In the rows, 128 means zero.
Here are made-up elements, facts about them, and rows of numbers that follow some of those facts. Name the element behind each unnamed row.

How the elements are related:
bebri (α tikulak, kelus, nofos)
bigo (ψ sete) (σ dritres, tokon, pupan, kubrer) (α soflutes)
bigum (ψ godrik) (σ plutril, trimas)
boge (ψ rovi) (σ fugri, klodi) (α bramem)
bramem (ψ groge)
brapok (ψ skilis) (σ brubri) (α fugri)
brefla (ψ vetan) (σ dropa, gozovul, klefleflu, flagramos, flerol) (α soflutes, pupan)
brikizir (ψ sete) (σ suti, stikaste, pupan)
brobrobo (ψ stokepli) (α skogruves)
brubri (ψ pegri)
bukar (ψ daplikis) (σ klefleflu, tribol) (α dropor)
bukles (ψ rovi)
dabuk (ψ stikaste) (σ rapa, lolan, bebri, trimas)
daplikis (ψ bebri)
detak (ψ plutril) (α grisos)
dizon (ψ groge) (α tistar)
doflu (ψ vikli) (α vegik, gozovul, grististuk, stokepli)
doska (ψ rovi) (α dropor, tribol)
drebol (ψ sete) (α plutril, bigum)
dribodan (ψ tribol) (σ gozovul, trugi, daplikis) (α kuzi)
drinepom (ψ tribol) (σ nugrar) (α gisadrer)
driskis (ψ skuvul) (α stikaste, mirezo)
dritres (ψ flimun) (α puge)
dropa (ψ gozovul)
dropor (ψ brikizir) (α pupan, brefla, brobrobo)
druplal (α bigo, brobrobo)
drurumu (ψ stikaste) (σ rapa, bebri) (α dabuk, dropa, bukles, podrol, trugi)
firis (ψ skuvul) (α mirezo, daplikis)
flagramos (ψ flimun) (α dropor)
flakledu (ψ gozovul)
flerol (ψ stikaste) (α godrik, groge)
fliga (ψ stokepli)
flimun (σ drebol, kodebi, seplem, skilis) (α fugri, pegri, flagramos)
flotro (ψ tufi)
fosu (ψ skuvul)
fugri (ψ groge) (α vegik, gropak)
fumezen (ψ druplal) (α kibus)
gakler (ψ sete) (σ stikaste, bukles, naflubim) (α brikizir, pladruk, skelabrur, brapok, brobrobo)
gisadrer (ψ plotrol) (σ rovi, goplako) (α pupan)
godrik (ψ lapin) (σ fosu, kuzi) (α skelabrur)
gonas (ψ rovi) (α stokepli)
goplako (ψ ruton) (α paden)
gozovul (ψ druplal)
graruk (ψ togridrak) (α gisadrer)
grepletrak (ψ groge) (α flimun)
grisos (ψ brikizir) (α lapin, flagramos)
grististuk (ψ godrik) (σ sete, paden, gonas)
grodrol (ψ sete) (α kitin)
groge (ψ bebri)
gropak (ψ fumezen) (α pofe)
gubruzu (ψ ruton) (α paden)
gutrar (ψ tufi) (σ pupan, driskis, kesko) (α kuzi)
kagrul (ψ ruton) (α turuvi, doska, lorigren)
kelus (ψ rovi) (α pegri, brefla)
keren (ψ drebol)
kesko (ψ vetan)
kibus (ψ fosu) (α doska, muden)
kitin (ψ daplikis)
kivagrun (ψ daplikis) (α brikizir, tribok)
klado (ψ ruton)
klebar (ψ togridrak)
klebren (ψ togridrak)
kledi (ψ togridrak) (σ lapin, stoklus, trimas, keren)
klefleflu (ψ rovi) (α gakler)
klerur (ψ tribol) (σ dropa, lolan, pladruk, gonas, gropak) (α flakledu)
klodi (ψ plotrol) (α nofos)
kodebi (ψ togridrak)
kofli (ψ stikaste) (α stikaste, skuvul)
kubrer (ψ godrik) (α ruton, fumezen)
kuzi (ψ togridrak)
lesken (ψ godrik) (σ brubri, bukles, menodas, stoplur, klado) (α plikigu)
linin (ψ plifur) (σ trereras, ruton, tokon, trimas) (α pofe)
lolan (ψ stikaste)
lorigren (ψ skuvul) (σ vasuk) (α ruton, doska)
medom (ψ vetan) (α lesken, klado)
menodas (α nipes, vetan)
mirezo (ψ daplikis) (α bukar)
modri (ψ stokepli) (α skogruves, gropak)
muden (ψ plotrol)
munu (ψ skilis) (σ stonin, pladruk)
naflubim (ψ tribol) (α pofe)
nestutis (ψ menodas)
nipes (ψ bebri) (σ trereras, bramem, kodebi) (α modri)
nizak (ψ stikaste)
nofos (ψ godrik) (α dabuk, daplikis)
nugrar (ψ plifur) (α grisos)
nume (ψ flimun) (σ menodas, plifur) (α klerur, mirezo)
paden (ψ vikli)
pegri (ψ bebri) (σ dritres, tikulak, grepletrak)
pitru (ψ lapin) (σ tokon, kodebi, skupli)
pladruk (ψ ruton)
plifur (ψ flimun)
plikigu (ψ plotrol) (α muden, daplikis, kelus)
plimeluk (ψ brikizir)
plola (ψ brikizir)
plotrol (ψ ruton)
plubrul (ψ groge) (α lapin, bigo)
plutril (ψ skilis) (α daplikis)
podrol (ψ vetan) (α mirezo, trimas)
pofe (ψ groge)
puge (ψ gutrar) (σ flotro)
pupan (ψ vetan) (α linin)
puriri (ψ rovi) (α graruk)
putis (ψ menodas)
raber (ψ vikli) (σ druplal, kuzi, flagramos, klebar) (α muden, flagramos)
ralim (ψ groge) (α graruk, brikizir)
rapa (ψ daplikis) (α stemum, lesken, flagramos)
rovi (α vetan)
ruton (α plubrul)
ruvatro (ψ godrik) (σ dritres, kibus, stoplur, brobrobo) (α vegik)
selan (ψ groge) (σ groge, trugi, muden, klebar, gropak)
seplem (ψ menodas) (α gisadrer)
sese (ψ lesken) (α flagramos)
sete (ψ menodas)
silen (ψ tribol) (σ plola, lapin) (α gisadrer, detak)
skelabrur (ψ vikli)
skilis (ψ lapin) (α klebren, brobrobo, drinepom)
skogruves (ψ gutrar) (σ menodas, medom, plifur)
skupli (ψ skilis)
skuvul (ψ vikli)
soflutes (ψ godrik) (σ turuvi, fliga, brobrobo, gropak) (α pofe)
stemum (ψ ruton) (σ nugrar, goplako)
stikaste (ψ flimun) (α klerur, groge, detak)
stokepli (ψ flimun) (α graruk)
stoklus (ψ tribol)
stonin (ψ plutril) (α vetan)
stoplur (ψ togridrak)
suti (ψ sete) (α turuvi, ralim, dropor, nipes)
taskek (ψ vetan) (σ goplako) (α brapok)
tikulak (ψ druplal) (α muden)
tistar (ψ skuvul) (σ puriri, klodi, daplikis) (α pegri, gubruzu)
togridrak (ψ flimun) (σ klado)
tokon (ψ lapin) (α dropa, tribok)
trereras (ψ togridrak) (α fumezen, nugrar)
tribok (ψ menodas) (σ paden, bramem, modri, skilis) (α brobrobo, plimeluk)
tribol (ψ ruton)
trimas (ψ gutrar)
trobu (ψ groge)
trozunil (ψ fumezen) (σ tokon, klodi)
trugi (ψ plutril) (α plutril, silen, pegri, selan)
trutrus (ψ plutril)
tubo (ψ vetan) (α pladruk, vezan)
turuvi (ψ gozovul) (α gisadrer)
vasuk (ψ lapin)
vegik (ψ godrik) (σ stonin, bebri, daplikis, trutrus) (α brobrobo)
vetan (ψ flimun) (σ fumezen, seplem, doflu, kagrul, kuzi, brobrobo) (α modri, kitin)
vezan (ψ tokon)
vikedak (ψ stokepli) (α lesken)
vikli (σ firis, fliga, flotro) (α paden, menodas)
vogal (ψ vikli)

Some elements and their rows:
[128 110 133 143 113 151 133 120 105 111 104 132 126 156 146 109 127 131
 122 121 131 127 122 121 130 131 136 144 122 105 126 123 115 129 145 144
 119 112 129 128  88 130 129 125 136 146 127 119 127 114 151] -> kubrer
[132 107 119  94 109 157 137 133 172  89 161 180 159 116  91  41 124 116
 169 146 150 140 108  40  62  71 128 122  94 121  85 128 125 122 140 158
 169  75 101 134 168 159  80 109 151  80  71 144  91 137 168] -> trozunil
[113 152 127 107 137 132 148 109 126 119 135 151 118 118 135 129 120 128
 135 132 122 134 131 129 161 129 138 138 136 148 123 132 151 160 121 118
 121 133 136 125 143 127 100 141 115 130 140 113 146 128 116] -> sete
[116 121 125 119 123 134 123 128  97 125 111 127 118 138 142 122 134 131
 130 134 129 129 122 139 147 133 149 144 124 136 145 108 127 125 123 135
 125 122 135 128 110 123 123 137 117 133 141 124 131 104 143] -> drebol
[111 147 129 106 134 131 146 108 130 117 135 150 119 120 139 125 119 130
 140 135 125 135 128 127 156 128 141 139 136 148 124 131 148 159 123 116
 125 133 134 123 148 128  99 142 119 127 139 116 143 128 116] -> skuvul
[124 133 112 153 137 113 141 116 117 154 151 147 121  93 155 135 115 149
 134 118 158 125 152 130 140 148 167 115 142 177 126 112 174 159 116 131
 139 161 123 108 148 126 153 171 136 138 148 137 136 148  90] -> plifur
[110 147 130 100 138 126 146 110 126 122 140 152 120 116 136 131 115 131
 137 128 120 135 124 129 153 130 136 143 136 146 118 125 146 163 114 118
 121 139 136 119 147 125 103 143 120 137 140 111 142 128 117] -> tribol
[126 151 136 108 139 134 150 105 143 113 128 153 119 122 133 128 116 121
 134 125 122 126 140 127 149 131 125 125 145 122 112 146 137 155 131 112
 121 130 131 125 139 125 102 139 132 142 135 114 138 134 121] -> plimeluk
[106 134 139 158 153  77  89 149 149 118  85  79 107 155 152 127 142 134
  97 146 134 141 139 113 124 133 152 145 147 128 105 139 107 109 109 147
 127 111 156 124 127 130 133 122 135 121 123 125 158 109  65] -> nugrar
[129 126 138 131 116 134 129 127 106 127 107 123 113 145 141 129 133 125
 125 127 134 122 130 137 134 133 133 126 130 120 144 129 119 117 133 133
 125 123 138 128  96 119 130 133 124 136 134 125 136 114 144] -> gubruzu
[125 132 112 106 124 130 135 129 124 118 164 149 133  97 116 117 135 141
 146 132 139 119 106  71 122 113 123 132 100 159 101 118 146 150 110 142
 148 115 124 129 167 142 138 125 135  99 111 137 113 149 120] -> pegri
[121 157 124 128 134 126 138 140 155 136 184 129 150 109  69 131 128 120
 139 148 104 177 117 117  62  94  90 137 133 124 135 158 152 123 125  97
 149 147 144 133 170 129 125 100 122 109 110 131 131 158 113] -> kledi
[125 115 138 128 119 125 120 128 107 127 109 128 125 148 141 130 124 129
 118 118 134 122 124 150 137 138 130 133 137 117 134 118 116 121 124 126
 116 132 125 128 106 122 129 130 130 141 134 117 136 114 139] -> kagrul
[125 121 152  98 115 107 110 132 107 130 116 134 121 145 130 138 134 118
 119 123 145 107 119 150 143 137 133 110 137 118 140 116 115 103 105 122
 117 129 131 139 113 107 117 140 128 118 132 116 143 101 156] -> detak
[114 135 129 119 123 132 140 124 149 116 148 177 132 130 120  58 111 123
 144 136 137 167 152 109  83 108 161 134 150 115  96 138 153 134 131 122
 155 126 133 121 140 119  99 147 148 117 117 122 134 128 119] -> kodebi
[129  99 135 162 129 104 132 139 124 146 110 109 129 137 160 136 120 125
 124 116 158 120 136 157 122 151 162 108 147 139 149 114 134 114 132 144
 130 128 121 110 103 120 142 150 125 150 135 142 128 125 109] -> medom
[120  93 117  86 108 164 123 144 119  98 116 167 132 137 117  45 129 125
 158 146 143 140 112 108 105  96 158 153 105 122 112  86 113 116 144 158
 148  82  96 127 113 144  83 124 134 116 110 133  95  83 185] -> tokon
[137 131 126 152 135 142 135 152 142 140 109 100 110 128 131  98 134 120
 136 141 113 139 163 162 117 140 158 123 143 131 153 119 132 106 164 131
 138 121 117 118  95 112 136 144 125 155 144 144 117 109 125] -> modri
[118 115 137 155 125 109 129 139 122 139 112 114 128 143 144 120 124 124
 125 129 144 141 135 153 108 131 156 130 149 125 149 121 133 112 130 132
 133 128 133 116 104 120 132 141 127 141 136 129 138 114 116] -> vikedak

Which element is each row?
No name comes twice in this set of rows, the named rows included.
[134 138 104 109 126 140 131 127 136 117 158 153 129  90 114 110 137 139
 147 135 140 118 126  77 128 107 118 128  95 159 102 121 141 150 124 140
 146 118 108 127 166 151 134 126 141 100 110 145 110 149 126] | brikizir
[105 103 110 150 119 119 113 140 113 134 102 126 122 126 145 116 129 129
 132 145 151 144 133 190 121 132 168 139 139 145 160 109 146 115 134 114
 114 135 117 119 110 128 124 135 110 116 144 150 143 113 109] | stokepli
[113 146 140 131 143 118 159 114 157 132 139 122 139 125 119 151 106 110
 137 133 119 156 126 153 120 127 127 124 158 135 149 154 159 141 132  99
 123 141 140 111 150 121  96 132 104 142 140 121 146 143 102] | lolan
[115 120 133 139 115 126 121 142 115 129 130 142 131 152 118  83 124 126
 125 136 129 166 137 140  79 117 149 145 146  99 127 120 132 101 130 131
 147 130 136 126 100 111 127 135 137 125 127 125 135 107 134] | trereras
[155 126 111 147 158 126 127 174 161 144 101 110 114 103 121 102 115 123
 140 125 114 131 171 189 113 141 121 132 146 132 119  99 113 128 155 116
 123 147  77  96 107 114 157 127 155 193 143 138  98 105 123] | brobrobo
[123 114  82 156 144  87  16 141 184  87  60  93 126 132 157 135 154 148
  83 152 132 107 131 141 161 134 118 148 108 115  60 152  78 109 102 115
  65 124 111 170 175 168 147  64 128  27  97 159 159 140  47] | gisadrer
[112 105 126 158 124 116 121 142 104 144 115 119 124 132 144 116 130 133
 131 136 156 141 127 152 116 132 175 133 136 151 155  99 144 115 123 143
 136 126 128 115 110 134 138 147 120 131 139 144 130 113 117] | stikaste
[130  71 118 155 135 118 105 132 158 143 111 125 165 140 155  99  93 123
 126 117 123 132 130 158 120 144 180 116 145 116 113  93 118 105 140 156
 127 117  91 121 122 128 111 139 125 117 125 139 107 116 121] | pupan
[131 112 107 131 117 133 110 149 111 129 138 123 133 114 113 113 146 141
 137 135 145 121 115  94 108 108 125 132  93 144 121 103 117 114 123 150
 144 109 114 130 138 144 153 116 138 105 111 147 104 127 141] | gutrar
[161 146 103 129 150 164 138 175 156 136 136  73 139 104  61 174 144 118
 137 130  67 135 109 165 100 109  15 161 102 115 150 134  89 128 162  93
 108 146  96 122 121 140 167  58 124 175 132 138  82 136 153] | vegik
[164 125 116 129 117 128 106 155 112 147 141 110 122 100 105 142 158 142
 125 118 140  81 135 105 125 134 101  96  95 141 126 111 117 107 124 142
 143 137 102 138 129 128 191 127 149 125 119 150  98 138 146] | brapok
[117 145 122 131 136 127 114 144 112 116  92 101  93 131 144 122 151 136
 123 152 120 129 140 141 158 134 148 144 125 146 137 123 120 123 132 133
 123 112 141 130 110 130 130 128 114 131 141 132 140 101 112] | rovi

The same elements again, as new rows of numbers:
Some elements and their rows:
[105 130 168 176 103 127  81 142 109 160 136 100  89  79  98 123 136  62
 140  98 147  78 135 116 115 154 158 122 127 156 117  88 160  73  93 115
  98 125] -> linin
[109 115 106 104 132 143 133 122 151 108 120  99 128 119 116 127 144 129
 143 143 115 125 147 137 117 138 121 153 153  99  98 126 126 102 149 148
 149 148] -> gropak
[147 124  94 103 132 114 133 135 117 109 126 125 106 120 132 118 143 151
 141 138 123 108 137 111 112 136 113 112 126 122 137 120 105 120 150 105
 133 143] -> seplem
[104 156 170 163  98  96 111 141 132 165 152 149 121 129  91 168 104  60
 112 117 170 150 120 139 138 155 141 120 111 169 108 119 150  90  97 139
  79 163] -> bigum
[129  94 123 104 110 143 148 129 121 137 130  90 107  82 110 108 142 115
 131 149 120 137 156 102 123 126 145 133 123  96 130 102 145 108 121 121
 177 102] -> pupan
[140  95 113 104 120 112 145 125 129 102 129  98 100 126 140 128 140 132
 149 132 134 130 161 120 137 127 125 136 119 104 135 110 117 108 131 113
 148 160] -> dropor
[137 112  94  88 156 124 159 106  96 136 114 129 145 149 134  81 123  93
  95 136 102 207  93 119 112 103 112 167 131 128 166 138 149 139 133 128
 117  99] -> groge
[147 155 147 112 130 155 110 151 123 134 133 137 133 121 127 128 136 175
 114 123 122 125 131 128 128 122 127  94 119 108 132 123  99 172 134 115
 140  80] -> dritres
[188  84 140 112 132 144 159 115 120 133 145 154 132 113 163  98 132 142
 145 116 117 146 109 164 151 128 113 176 128 110 159 115 120 145 113 120
 129 124] -> fumezen
[142 144 136  97 134 138 130 148 139 132 128 151 146 129 126 141 132 173
 136 125 128 160 130 143 130 139 122 129 129 116 118 118 113 146 146 140
 110 126] -> trutrus
[146 131 134 113 110 109 149 107 127 116 147 154 136 133 140 145 121 143
 125 138 129 122 174 139 135 170 125 130 102 115 149 144 104 144 125  99
 167 123] -> plikigu
[174 127 134  91 101 113 174 110 134 139 113 154 149 142 126 128  94 104
  87 147 121 177 131 128  78 142 106 162  90 127 148 122 142 118 129 144
 124 144] -> plutril
[ 92 111  89  92 131 121 124 120 110 110 103 110 143 125 113 152 123 136
 157 126 119 177 121 115 128 125 139 133 161 110 116 112 130 110 147 177
 141 120] -> pladruk
[ 74 132  92 205 141 108  80 139 115 120 112 104  72 139 128 120 128 114
 137 126 145  62  97  99 132  84 142  71 159 163 114 132 130  92 135 109
 112 156] -> gakler
[133 170 184 174 115 137  53 139  84 197 152 102 119 106 102 133 116  87
  99  94 142 111 113 137 118 157 175  92 135 158 129  84 156 120  84 101
 107 106] -> trozunil
[132 142 136 111 138 137 113 138 129 126 132 131 148 144 126 141 127 164
 129 133 126 147 126 129 139 130 115 117 135 107 117 129 111 161 142 137
 127 118] -> flotro
[125 159 108 122 159 121 186  53 117 109 150 127 209 199 112 169 144 183
 136  86 107  26 183 154 155 120 196 167 107 186  98 182 138 222 128 140
 148 172] -> goplako
[140 153 133 109 153 140 119 140 133 127 136 125 158 136 137 113 152 164
 119 139 110 168 133 140 136 136 122 128 134 109 130 142 116 169 137 122
 126 110] -> trobu
[144 137 129 103 136 146 127 137 122 130 139 132 151 135 138 136 130 171
 122 132 123 157 124 137 127 139 125 122 124 114 120 130 113 160 139 130
 138 116] -> vogal

Which element is each row?
No name comes twice in this set of rows, the named rows included.
[126 168 172 183 133 140  64 144 103 167 148 126 117 118 122 135 119 118
 118 103 158  98 107 143 136 148 154  92 129 160 131 116 137 146  99 104
  96 116] | boge
[125 148 147 103 111 140 121  97 146 114 125 119 160 137 130 152 118 145
 125 146 108 129 153 142 125 178 125 135 121  98 112 137 113 143 137 137
 165 142] | gubruzu
[ 77 119 147 182 119  94 111 125 132 142 163 125 110 141 112 130 108  43
 106 149 162 154 136 121 148 122 131 134 119 149 125 165 165 106 104 123
 116 149] | selan
[ 85 140 162 178 126 163  68 132 130 160 135  67 119 115 112 107 132  72
 128 126 128  90 124 138 134 141 158 146 152 144 102 109 168  94  98 135
 120 140] | nipes
[100 141 157 174 131 122  94 157 138 153 151 152 130 141 121 150 120 111
 130 107 171 119  97 152 159 120 133 113 151 165 113 130 148 118 110 159
  70 138] | munu
[101 162 178 184 100 114  71 126 137 154 147 117 110 120 114 141 113  67
 114 123 144  86 139 132 118 159 138 111 112 157 113 132 138 108 103 105
 114 149] | tistar
[189  89 133  89 123 140 173 120 124 148 132 147 131 109 138 117 127 126
 139 113 139 174 104 156 131 127 116 198 136 123 156  88 143 107 125 156
 119 124] | lapin
[ 51  89 121 203 122 151  93 125 158 135 133  77  91 127 119 106 103  90
 133 162 154 125  88 120 172  83 152 123 191 125 103 145 175  81 119 178
 162 144] | skogruves
[105 104 129 192 138 100 164  68 111 150 206 141 154 166  96 164 120 106
 150  69 152  56 151 166 202 115 216 175 125 226 125 166 181 170  73 154
 128 171] | stemum
[ 58 126 125 160 118 104 106 162 143 131 111 112 109  96 109 149 133  72
 155 113 154 114 102 131 126 126 138 148 156 164  82 100 156  39 124 170
  71 177] | vegik

The same elements again, as new rows of numbers:
Named rows:
[191 112 129 164 132 180 152 105  86 186 101 117  89 102 156 162 173 105
 146 132 121 137 110 146 144 132 123] -> raber
[125 135 163 186 110 136 133 123 121 113 138 132 104 154 108 140 153 130
 154 119 118 140 151 126 130  89 122] -> firis
[102 122 162 149  75 148 142 121 160 133 130 170 115 101  96 130 128 100
 174 119 123 145 161  99 125  90 120] -> tubo
[149 103 115 139 125 142 170 156  92 175  33 122 133  95 152 140 129 143
 121 110 109  48 101 139 130 110 125] -> pitru
[177 147  80 139 133 137 155 141 119 193  91  99 140 123 118 125 197 154
 141 124 154  99  99 105 174 134 131] -> bigum
[ 91 148 104 135 105 135 141 124 120 110 118 125 137 139 143 120 154 115
 143  84 113 155 137 102  83 126 172] -> detak
[112 149 165 171  93 144 145 108 149  90 124 156 100 136 132 127 139 122
 147 123 107 131 147 111 122 101 145] -> driskis
[103 142 145 153  91 129 155 130 168  98 140 144 135 135 160 111 154 133
 128 118 128 140 133  95 119 102 145] -> flakledu
[194  93 129 147 139 184 164 134  85 185  91 140 107  97 138 180 125  80
 142 113 153 109 106 108 127 126  95] -> flimun
[ 90 132 118 122 120 102 130 139 123 143 133 126 149 136 157 121 144 159
 127 142 158 152 121 101 105  78 105] -> paden
[101 124 144 145  95 107 136 128 131 106 121 142 128 102 154 110 152 152
 141 143 155 105 129 122  97  93 132] -> bramem
[100 135 155 150 103 126 140 128 141 131 140 139 123 122 150 122 148 129
 142 137 148 145 133 110 118 100 131] -> flotro
[124 152 123 156 130 134 129 161 101 114 165 128 143 192 103 133 155 135
 146  93 142 130 138  82 135  95 137] -> plutril
[164  81 110 122 101 189 133 132 102 215 102 105 114 101 148 111 115 114
 171 112 168 140  95 123 139 105 172] -> brapok
[ 91  96 185 140 105 149 132 168 101 166 156 151 110 139 185 120 106  93
 171 143 175 196 122 128 109  83 131] -> menodas
[110 122 158 142  89 135 186 130 139 125 132 147 148 152 134  70 117 130
 166 118 153 172 114 118 134  90 126] -> plimeluk
[105 123 152 148  94 114 123 117 133 110 142 159 121 101 139 123 165 139
 159 143 149 123 127 112 100 103 133] -> trobu
[119 147 158 137  96 161 147 129  94 107 143 173 106 113 124 125 116 105
 160 127 149 174 153  97 113 110 129] -> druplal
[138 178 150 168 114 118 134  93 113 108 142 167 100 101 101 145 212 141
 170 139 148 162 143 114 137 140 109] -> rapa

Rows to name:
No name comes twice in this set of rows, the named rows included.
[102 150 147 133 103 171 125 131  78 123 114 165 110 135  88 113 100 102
 175  98 137 148 152 102 103 110 156] | skilis
[112 116 158 173  97 131 152 116 158 119 142 139 129 144 115 137 153 113
 161 104 128 136 148  94 127  97 113] | podrol
[ 83 166 117 116  98 108 120 133  90 165 114 158 131 119 112 120 154 145
 182 139 143 159 147 114 112 111 139] | stonin
[194 132 114 153 115 194 160 102 108 157  97 107  97  91 160 143 170 129
 118 133 127 134 127 115 153 123 129] | silen
[101 123 158 161  95 128 130 124 142 128 162 137 104 108 162 121 148 126
 152 137 154 134 118 123 106  92 150] | brubri
[115 122 115 144 113 131 156  95 135 104 136 120 145 134 157 146 155 109
 149  87 141 178 130  92 103 123 105] | flagramos
[172 119 113 142 116 169 158 110  99 169 102 123 104  76 174 150 170 107
 134 128 122 132 105 135 130 135 131] | lorigren
[127 148 136 124  96 153 149 140 124 116 147 164 128 131 135 117 119 125
 151 118 164 166 129  70 125 100 139] | gozovul
[162 104 118 129 110 163 145 142 141 199 110 111 130  82 180 135 166 130
 129 148 134 113  87 103 152 115 142] | puge
[186 122 125 156 147 147 158 132  81 192  72 122 126  98 137 156 156 144
 127 137 137  92 109 129 151 109  96] | tistar
[ 76 137 173 138  98 109 159 141 108 144 111 180 131 122 140 115 135 134
 171 148 137 164 131 143 125  94 109] | grodrol

